Each row has a class, written after it.
[ -72  294 -167   31   19 -112  -89  -14 -124  -37   17  499 -200 -162
  115  239   68   62  -43 -211  -17   84  -71  107 -133 -366 -146 -292
   73  -78  236  -60   37 -186   41 -141 -118 -111   27  -37  -69 -230
   78]  Rit
[  -1   81 -388  339  -69  -83 -222  -63 -147  -41  -37  281 -100  -60
   68 -125   25    3  -48   17  -99  -18  -10   81  159 -279 -100 -222
  154  -28   55   15   18 -128   73  169  -93   12   82   -9  104 -200
    0]  zeda
[ -38   55 -116   82  100  106  -51   29  -38  -32  -51  100  -41  -27
   15  -61  169  102  168   54 -203   16    8  131  136  -21  -34   16
   71    6    3   -6  164  104  -32  148    8   77  -38  173   59 -114
  -65]  bopi
[-177  104 -205  516   68  128  -83  -71 -191  114   84  179   40 -148
 -140  -47  198   55  -25  243 -126  -52  177  146 -172 -203 -264 -219
 -185 -131 -123 -156  375   -9  115  402  -49   83  101    4   99    4
   64]  kene
[ -41  151 -243  122 -114  -76 -124  -82 -235  -64  -97  301  -54   61
  141  307  -14  273 -178 -337   42  179 -135  -62  -62 -487  115 -385
   42  -31 -101  228 -130 -183    5  -45 -146 -278   -1 -226 -197 -108
   18]  Besi
[-156  187  183 -269  342  238   73   58  151  126   65  291    4 -118
  304  425  -44  265  112 -474  -83  262  -64  120 -423   85  152  -50
 -140 -135  -97   57   37  165  -25 -274   60 -261  -83 -281 -222   91
   80]  tagu
[-217  409  305 -336  356  224  228   74   20   85  123  472 -141 -287
   57  562  250  190  188 -256 -134  176   26  181 -528  -26 -264  -30
 -277 -107  162 -158  421  230  -96 -178    7 -158 -101   74 -162  -12
  161]  bopi
[ -76  -57 -444  367   -7   68 -232 -101  -95   47  -48  236   49  141
  209   21 -121  302 -226 -421   25  236  -28   13 -135 -394  280 -475
   29 -182 -311  241 -150 -290  184  -19  -33 -234  125 -451 -184  -80
   82]  bas
[-120   84 -198  525  156   94 -139  -52  -61   96  119  249  -13 -235
  -54 -294   84  -99   89  458 -228 -188  133  206   86    4 -309  -42
  -34  -73  -23 -254  294   59   90  453  -19  199   90   96  362  -17
    5]  tev
[-214  133  152  138  318  301  105   38  -55  129   70   23  150  -64
    8  260  213  312  158   17 -223   97   67   80 -220  120    3    8
 -306  -18 -338   63  337  387  -81  300   50 -109  -93  -16  -19  219
  -11]  Las
[ -85  -42  -16   67  224  249   -7   11  139  107   30   33   83  -72
  122   17  -34  158  149 -101 -153  111   21  113 -107  207  154   39
  -62  -50 -264   45   75  176   -9   48   93  -46  -33 -119   -3  126
   24]  pidod
[ -57  -70  -50  117   76  211  -21   45 -188  -25 -205 -186  192  208
  152  385   53  512   55 -291 -147  282 -131 -146   68  -63  485 -122
  -38  131 -595  448 -136  285 -165  217   23 -350 -117 -182 -228  217
 -139]  zeda
[-163   94  153  -58  151  251   78    9 -109   34  -98   28  133   67
  123  500  129  444   37 -400 -109  261  -82  -52 -237  -57  287 -152
 -204   27 -389  272   39  200  -44   48   18 -322  -91 -205 -243  215
  -74]  Besi
[-178  356  144  -77  241   81    8  -20   73  119  149  551  -78 -334
  210  461  -46  -17   55 -229  -31   71  -38  133 -399  -88 -118 -199
 -171  -97  114 -140  138   28   40 -142  -89 -239    6 -232  -31   75
   82]  Giku
[ -82  -86 -473  682 -119   51 -214  -99 -337   10  -55  -14  128  118
 -172 -238  162  189 -117  181  -96   27  105   16   92 -361  -17 -347
  -44  -54 -340  141  156 -130  146  526  -70   43  122  -59  106  -31
  -14]  pidod
[ -96  175  165  -34  293  181   58   54   87   94   57  111   13 -201
   61  124   80   48  261  112 -240  -12   25  148  -58  231  -88  146
  -93   21  -67 -110  252  345 -116  148   52   -8 -100  117  141  101
   -9]  tasit
[ -46  204    2 -151  116   12  -13   38  -93  -71  -81  155  -47   23
   74  202  136  221   78 -184 -125  148  -97   60    2 -148    2  -42
   36   25   21   80   65   85  -82  -57  -19  -83 -108   94  -86 -120
  -25]  pazub
[  35   -6 -182   20   60  -72 -226  -58  124  -36  -35  264  -32  -35
  349   62 -329  -14  -83 -263   47   71 -246  -28  104 -121  299 -205
  193  -22  -55  159 -440 -104   39 -141  -89 -242    6 -370  -24  -30
  -57]  tev
[ -78  133  146 -133  235  171   48   92   76   59  -53   45   53  -74
  182  265  -11  224  204 -135 -158  132 -116   55  -10  198  242   70
   35   95 -188   66  -57  257 -128    0   74 -143 -155  -16   20  135
  -67]  tagu
[  28    1 -378  479 -161  -87 -221  -46 -301  -97 -123   51    9   70
  -52 -109   74   65  -44  220 -129  -49  -11  -34  344 -322    9 -205
  156   83 -145  100   -7  -33  -29  411 -127    6   27   64  143  -97
 -114]  zeda
[ -90   89 -205  185  -90    4 -104  -52 -296  -25 -121  214   41  165
  171  465   28  395 -167 -423    6  258  -86 -123 -125 -482  261 -435
  -70  -15 -319  343 -106 -100    9   44 -106 -391   29 -323 -267   25
  -15]  zeda
[ -29 -121 -572  756 -234   -5 -232  -88 -415  -37  -90 -129   59  134
 -267 -490  280   52  -86  469 -152 -136  175   63  344 -344 -187 -204
   44  -34 -188   39  265 -113  111  639  -40  282  119  255  263 -154
  -49]  kene
[-171   90  274  143  390  368   99  104   78  146   95  -48  161 -229
  -19   83  116   60  335  348 -296  -35   68  142  -60  454  -66  244
 -211   68 -289 -113  338  543 -168  417  106   25 -118   73  215  326
  -67]  Giku
[-137  -13  -19  478   79  267   30   17 -341   48  -65 -304  248   19
 -270  -47  367  296  182  464 -307  -18  143   38  122   51  -98   79
 -220  147 -476   51  465  388 -125  725   40   91 -106  279  166  225
 -123]  pazub
[ -51   90   -6   -6  222  152   12   49   63   25   21   97  -27 -103
   52   15   67   89  193   49 -193   29   10  133   32  123  -32  116
   42    6  -30  -58  148  199  -80   80   37   47  -68  116   93  -33
   10]  pidod
[  30  -58 -381  544  -58  -18 -234  -46 -191  -31  -25  -41   44  -47
  -55 -322   15  -63   10  367 -137 -138   26   45  316 -139  -44 -124
  153   57 -152  -26   35   35   -4  472  -79  139   26   77  262  -53
  -65]  Rit
[-149  113  376 -206  335  315  118   30  150  100   11   56  178  -47
  252  483  -79  273  145 -266 -118  152 -130  -37 -201  281  330   62
 -207   69 -357  180  -58  369 -122  -22   64 -330 -140 -280  -80  369
  -88]  Besi
[-109  143  283 -174  363  261   68  110  156  109    1   65  103  -92
  288  419  -96  248  219 -216 -178  166 -120   15 -121  319  276  113
 -110   40 -295  113  -64  425 -166   27   51 -276 -158 -214  -38  287
  -93]  tagu
[ -50  239  -74  411   20  -46  -80  -22 -182  -57    5  188  -26 -217
 -159 -104  171 -151  139  601 -213 -251   20   83  320  -62 -308  -32
   27  177   60 -202  283  149 -101  535 -130  138  -23  331  398   16
 -121]  bas
[ -91  -69 -113  343   10  186   -4  -28 -360  -34 -159 -230  241  265
 -128  138  252  525  -26  -29 -187  151    2 -113   91 -185  225 -153
 -157   82 -580  359  124  192  -40  447   -6 -121  -63   13  -75  146
 -124]  Las
[  46 -374 -385  594  -28  225 -148  -69 -133   46  -38 -367  209  141
 -156 -568  116   79   95  438 -205 -100  174   92  290   20   55   48
   25  -10 -397   44  247   96   48  509   77  271   23  159  160   40
  -52]  Las
[ -75    1 -142  253  132  176  -55    0  -89   46  -37   -2   91   48
    6  -30  120  272  102    5 -209   90   48   88   13  -44   74  -70
  -16  -15 -295   65  169  128   15  258   52    8  -29   15   18   11
  -16]  Las
[  28    3    4  -71  310  134  -62   36  299   39   61  141  -25 -190
  214 -199 -183 -105  224   75 -169  -40  -60  174  122  297   55  180
  193   -5   52 -131  -52  166  -27  -64   66   90  -76    1  188  -22
  -11]  Las
[-143 -205 -582  825 -162  220 -183  -79 -568   13 -127 -476  281  463
 -297 -239  397  586 -176  -57 -211  130  323  -84  113 -499  153 -259
  -31 -134 -654  364  296   -5  135  816  -66  127  138  -45  -64 -106
  -55]  Giku
[  94   58  -88  -27  179   14 -107   68  228  -43   -1  128 -115 -188
   77 -350  -92 -213  265  283 -213 -137  -53  201  349  251  -97  248
  334   67  209 -220   -6  142  -81   59   36  270  -68  274  296 -167
  -58]  tagu
[ -93  114   75  -85  282  107  -60  -40  287  128  150  440  -31 -270
  418  230 -313  -48    8 -295   24   64 -111   95 -292  100  157 -135
  -13 -120    0  -58 -197   -4   67 -263   -6 -242   23 -433  -12   99
   89]  Rit
[ -24  -23 -196  372   83  128  -75   39 -185  -17  -66 -145   37  -10
 -179 -278  273  126  202  393 -293  -87   72  145  288   40 -112   73
   86   79 -167  -78  294  172  -34  483   53  264  -59  367  241  -66
  -86]  Rit
[ -76   63  218 -201  245  190   49   86  122   21  -78   63   87  -39
  276  430 -106  248  160 -264 -125  172 -176  -61  -16  219  372   48
  -22  110 -295  239 -177  348 -202  -30   43 -338 -141 -190  -96  219
 -102]  bopi
[-104  -60   75  212  158  291   13   23 -109   47 -116 -194  238   85
   40  202   65  362  148   28 -216  134  -46  -55   79  151  314  -10
 -132  126 -591  234   59  356 -119  386   60 -176 -116  -91    9  328
 -146]  tasit
[-107  186  -21   96   11   34  -52  -59 -164   32  -56  241   42  -17
  223  474  -16  249  -62 -317  -10  130  -74  -77 -135 -287  202 -298
  -87   20 -224  143  -56   24  -15   68 -116 -358  -21 -267 -118   89
  -40]  bopi
[ -75   38 -145  215  104   97 -120  -76    2   45   22  305   39  -59
  242  187 -151  141  -69 -208  -23  106  -60   12 -148 -170  156 -264
  -21  -75 -201   96  -60  -56   51   16  -74 -238   46 -365  -84   45
   41]  bas
[ -63 -140   -9  137  214  291  -61    3   84  102  -55 -143  210   85
  241   60 -110  298  113 -162 -166  142  -52   -5  -13  209  394   11
  -57   -7 -541  188  -87  273    2  188  109 -144  -74 -269  -15  257
  -76]  kene
[-113  437  208   71   54  -65   67  111 -295  -77  -86  259  -76 -184
 -123  474  245   95  102  269 -128  -34 -111  -34  142 -138 -216  -66
  -73  246   72  -28  188  258 -300  300 -146 -219 -126  221  100   87
 -130]  bas
[   7  224 -230  184  -31 -155 -159  -26 -103  -72  -24  411 -188 -181
   53  -44   63 -111   41  132 -133 -108  -38  119  162 -222 -257 -110
  164  -13  258 -149  102  -80   29   95 -129   56   32  141  184 -251
  -13]  kene
[  24  272  207 -203  220 -125    3   68  165 -151   54   86 -117 -172
  -12 -118   42 -214  309  418 -199 -240 -141  128  400  157 -164  344
  296  271  314 -277   57  301 -222  125  -35  236 -219  459  388 -147
 -126]  tev
[-223  365  303  265   85  107  138   64 -341   28  -24   93  142 -202
 -136  575  254  254   94  304 -156  -26  -45 -101  -34   25 -121  -73
 -365  258 -313  104  276  431 -291  543 -144 -366 -148   12   59  421
 -142]  Besi
[ -74  313  292 -500  149  -71   21   37  132  -28  -31  541  -72  -71
  476  899 -286  194  -70 -768  140  317 -320 -140 -398 -206  362 -285
  -36    9  -21  235 -390   15  -95 -505 -129 -609  -87 -542 -379  103
    0]  tagu
[   4   83  -54 -175  127   65  -62   41   57  -34 -110   87  -20   44
  245  200  -79  243  101 -353 -100  203 -179   29   53  -23  304  -41
  193   47  -99  186 -214   63 -103 -187   39 -167 -128 -107 -118  -56
  -41]  Besi
[ -53  353  257 -495  279   23  101  100  163  -37   -3  363 -141 -190
  215  516  -28  117  180 -364  -82  190 -180   67 -204   27   37   40
   28   31  172    8   -7  196 -181 -343  -49 -237 -167   -5 -161  -50
   11]  tev
[-135   -8  -86  -77  190  246  -23  -47   71   90  -11  184   65   88
  287  319  -16  420  -44 -695  -44  349   -7   50 -440 -130  319 -266
 -143 -195 -330  206    6  -18  164 -191   44 -255   26 -402 -336   41
  104]  pazub
[-164  192  146 -116  353  211   39   50  136  105  108  323  -56 -203
  165  227   57  119  165 -150 -163  116  -11  195 -283   94  -82   17
 -119  -79    1  -91  191  196  -28  -59   73  -79  -66  -82  -42   40
   73]  zeda
[ -31  127  -33  175   74    6 -110   -9  -33   37   -3  189   16 -177
  181  155 -124  -51   69   71 -102  -41  -64    2  101  -12   66  -81
   67   75  -70  -13  -77  131  -82  156  -87 -162  -39 -131  137   99
  -74]  Las
[ -99   71   11  189  211  204   -9   41  -11   46   16   12   32 -126
  -50 -177  174   40  244  367 -298  -99   47  186  165  227 -147  181
   -3   50  -87 -154  287  277  -59  327  101  198  -86  265  275   41
  -49]  kene
[   3  170  252 -502  364  130   27   73  464   44   89  408 -155 -316
  429  171 -289 -140  261 -244 -100   35 -168  166  -60  368   94  239
  203    4  265 -179 -165  171  -83 -414   62  -89 -128 -121   84  -40
   17]  bopi
[ -96 -124 -540  471 -192  147 -158  -42 -422  -15 -183 -140  111  358
  -98   46  306  628 -147 -421 -137  321   99  -47  -62 -486  230 -353
   22 -120 -446  431  128 -158  165  332  -54  -82   78 -142 -302 -176
  -36]  tagu
[ -99  116  116  -36  278  220   60   76   57   54   25   43   34 -128
   65  143   54  136  221   24 -220   80  -17   92  -26  206   36  132
  -43   37 -131    4  130  326 -161  118   49  -57 -123   46   68  112
  -20]  tev
[-161  112  144  -10  452  304   74   47  331  208  225  368  -70 -414
  106   -3   29  -97  279   21 -239  -12  121  303 -359  417 -261  157
 -184 -178   80 -274  340  246   64  -10  103   72   58  -54   90   77
  164]  pidod
[ -80  276  259 -295  170   99  146  122 -102  -46 -132  116   -7  -67
   96  661  136  312  178 -277 -125  226 -189  -46  -77   22  159  -25
  -76  167 -112  189   20  297 -245  -91  -32 -345 -192   34 -226  116
  -86]  Las
[-104  -12   -9  352   63  191  -75  -27 -143  101  -47  -61  233   19
  147  323  -89  227   -2  -11  -87   65  -42 -136   -8   -5  323 -153
 -147   86 -543  203  -68  262  -80  351  -45 -316  -41 -327   28  362
  -97]  kene
[  22  133  132 -263  261   90   38   92  204    0    6  207 -112 -224
  230  159  -99  -23  233 -101 -167   22 -100  103   39  254   57  182
  154   30  107  -82  -60  242 -159 -166   29  -41 -110   62   60  -36
   11]  Rit
[   7 -186 -499  429  -47  107 -226  -76 -132  -50 -107  -61   18  201
  -41 -478  196  198   42   50 -219   15   75  156  255 -184   52 -133
  165  -99 -179   78  134 -136  197  324   55  270   64  134   99 -225
  -63]  Besi
[  79   74 -373  265  -29 -178 -238  -83   36  -39   36  336 -159 -185
   93 -368 -143 -206  -20  179  -69 -155  -20  156  240 -173 -200 -113
  285  -47  228 -213  -39 -203  111   35  -96  194   63   73  222 -278
   46]  Las
[-112   39  -39  430   83  208   10   14 -305   -1  -82 -248  186   25
 -302  -31  347  248  195  437 -307  -17   72   50  184   18  -77    3
 -146  161 -399   34  396  334 -123  655   15   94 -110  303  160  172
 -128]  tasit
[ -77  137 -247   -9  -54  -24  -99  -86 -130  -21  -77  447  -86   94
  346  510 -101  387 -208 -731  102  344  -95  -52 -322 -586  289 -504
   36 -137 -144  261 -176 -296   94 -293 -111 -403   48 -436 -392 -134
  106]  bas
[  -9  -18   70  -43  297  200  -33   52  212   74    4  -14   76  -85
  244   -1 -186   86  221  -15 -186   46  -84   83  115  335  245  172
   98   54 -243    5 -112  295 -117   24   92  -52 -118 -103  116  149
  -43]  pidod
[ -89  -47 -259   39   45  206  -68  -26 -130   23 -131   92   26  184
  184  272  103  494  -46 -608  -59  362  -31   22 -218 -296  320 -308
  -27 -136 -320  304   -3  -75  100  -82   38 -226    0 -235 -344  -89
   34]  bopi
[ -89 -147  -76   77  271  297  -58  -19  159  124   11  -64  171   89
  238  -21 -113  278   53 -308 -104  195  -16   74 -159  170  361  -60
  -73 -115 -438  143  -76  115  104   -9  136 -113   -9 -329  -93  145
   39]  pidod
[ -91  198   63 -173  203  114   21   69   14   12  -42  171  -42  -85
  113  271   65  220  133 -231 -129  190  -99   85 -104   30   56  -26
   -3   20  -59   59   53  157  -74  -58   27 -118 -120    0  -45    1
    5]  pazub
[-112   24    2  424  151  201  -46  -23 -103  107   55    7  157 -131
   -3   57    5   27   66  341 -137  -84   46   17   33   53    7  -62
 -143   81 -339  -47  143  266  -77  455  -26  -76   -2  -95  182  275
  -48]  zeda
[ -95  199  -65 -123  115   88   37   60 -145  -41  -75  235 -101   -3
   95  365  246  313   81 -371 -138  236  -44   58 -182 -194    9 -138
  -48  -34   -7  167  164  104  -53  -68  -19 -177  -57   44 -207 -122
   34]  zeda
[-234  168  232   53  148  255  141   10 -268   11  -53   44  182  105
 -128  553  357  489   34 -182 -137  237  -11  -33 -341 -172   47 -192
 -420   28 -396  235  355  233  -55  240  -21 -282  -84  -45 -289  244
  -74]  tagu
[ -92  148  -36  183  156   71 -102  -34   41   95   77  280    7 -188
  163   87  -99  -27   36   21  -69  -34  -13   90  -82  -23    1 -130
  -15  -34  -52 -103   13   47   21   94  -38  -98    3 -190  121   80
    3]  Besi
[  94 -101 -461  583 -149  -70 -246  -41 -219  -93  -68  -64   23    1
 -115 -427   21 -110   33  460 -160 -175   24   13  499 -133  -78  -45
  227   84 -102    5   50   37  -60  479 -102  165   39  187  300 -111
  -66]  Giku
[-114  110 -318  632 -110   26  -98  -63 -470   -5  -74    6   93   30
 -234   22  313  263  -64  249 -178  -11  111    6   76 -372 -134 -328
 -135   28 -324   80  323   15   10  571 -110    1   51  152   81   10
  -19]  Rit
[  29  279   -3   48    1 -154  -81   62  -82 -101 -100  297 -126 -224
   52  195  -23 -120  131  234 -102  -82 -211   14  308  -45  -72  -46
  194  201  172  -79 -107   89 -178   87 -128 -107  -75  183  157  -38
 -131]  tagu
[ -50  150  159 -222  226   71  -64   14  238   83  -14  354   33 -189
  547  582 -446  130    0 -494   58  209 -288 -106 -163  118  436 -144
   29   35 -195  222 -495  143 -109 -262  -57 -533  -73 -592 -156  235
  -52]  bopi
[ -50  238  -82  296   78  -36  -74   -1 -118   -9   63  282  -77 -258
  -68  -56   91 -129   97  402 -191 -188   19   97  171  -34 -309  -23
   27   74   89 -169  196  133  -64  379 -102  105    2  201  353  -41
  -26]  Rit
[-132 -104 -245  545   30  314  -27  -18 -363   57  -99 -234  228  191
 -190   -5  322  510   49   77 -246  152  143   22   -9 -145   82 -144
 -186  -17 -573  195  345  169   26  562   33    8   -2   45  -71  121
  -38]  tagu
[-194  167 -112  216  167  153  -55  -84  -68  143  130  431   -1 -155
  150  266   26  179  -99 -281  -19  144   63  136 -471 -260  -75 -384
 -261 -224 -138  -26  215  -93  146  -25  -51 -193   91 -331 -161   41
  167]  Rit
[ -97   -5 -202  288   89  165  -83  -16 -160    6  -47   -5   64   64
  -83 -145  256  232   91   73 -225   67   85  141   38  -80  -61  -77
  -76  -48 -216   50  290   86   54  323   44  109    0  123   46  -39
  -25]  pazub
[-152 -113  -94  -27  395  328  -83  -31  358  233  169  257   29   -2
  451   25 -221  230   13 -628  -70  251   16  209 -454  122  294 -147
  -80 -375 -229   12  -60  -84  278 -348  160 -121  107 -563 -207  -15
  171]  Rit
[   8  -70 -356  163   33   84 -136  -30  -97  -31 -100   79  -34  120
  107 -145   98  243   16 -242 -149  145    5  107   61 -209  105 -158
  127 -128 -117  118   39  -81  101   29   14   35   23  -19  -98 -224
   26]  Las
[ -99   15   74  101  342  254  -26   17  211  137   92   93   79 -167
  195  -61  -60   53  234   52 -254   -9   28  166  -55  332   56  118
  -56  -48 -226  -69  130  307   -1  185   97   13  -46  -92  146  155
  -23]  Las
[-247  122   85  132  372  289  -25  -93  209  260  262  477   38 -294
  294  237 -158   32  -10 -226  -26   94   76  188 -602   41  -47 -218
 -324 -279 -128 -177  157   10  176  -81   31 -196  104 -498  -75  214
  188]  tev
[-103  119  -95  325  116  119  -64  -36  -56   81   52  175   51 -185
   52   29  -21   13   60  196 -145  -52   41   61   25   42  -62  -74
  -60   19 -170  -67  117  147   -8  305  -46  -41   18  -56  211  120
    6]  pidod
[-265  272  204  187  179  180  112  -31 -191  134   99  337   85 -221
   11  639  151  232   -5  -96  -53  118   49   13 -496 -187 -106 -312
 -421  -35 -219   -7  320  151   -7  163 -102 -353    8 -236 -186  280
   69]  Las
[-132  139 -172  173  178  184   29   -6  -69   93   81  345 -125 -179
  -39   -2  283  156  154  -24 -210   76  173  290 -273 -145 -296 -119
  -80 -198  112 -230  478  -63  126   21   29  136   50  154  -63 -192
  172]  Las
[ -88  182  -91  145   33    3  -87  -28 -114  -18  -35  244  -17  -63
  103  260  -14  131  -31  -90  -49   67  -98   -1   -7 -226   73 -232
   43   40  -85   73  -55    3  -45   71  -90 -192  -22 -126  -34    2
  -25]  Besi
[  46 -121   50  115  297  252  -54   61  234   86   21 -226  127 -152
  118 -256 -192 -118  328  409 -245 -129  -22  113  344  535  161  341
  159  135 -221 -110  -46  430 -184  283  122  147 -139   84  348  209
 -107]  tasit
[-142   10  148   38  333  314   60   28  131  115   83   49   95 -164
   95  122  -19  151  195   42 -200   74   17  126 -154  259   55  114
 -117  -16 -232  -40  159  292  -79   98   91  -43  -80  -68    4  203
   19]  tev
[ -40  -39 -209  238   88   82 -158  -93  -16   54  -26  175   67  -38
  302  143 -236  181  -77 -220  -18  118 -100  -14  -38 -111  274 -244
   51  -57 -286  142 -234  -29   39   22  -30 -253   23 -381  -62   71
   39]  tasit
[  39 -235 -379  658  -87  276  -92  -62 -250   56  -52 -317  118    0
 -338 -652  254  -35  148  702 -304 -208  263  154  383   95 -248  136
    3   16 -260 -131  460  145   -2  652   94  425   48  441  362   26
  -24]  Besi
[-172  298   97  -11  184   68   21   -2  -64   44   28  434  -30 -155
  213  599    0  208   -5 -302  -28  162 -107  -12 -280 -182   69 -260
 -187  -12 -130   85   23  107  -64  -37 -105 -415  -19 -265 -147  125
   43]  pidod
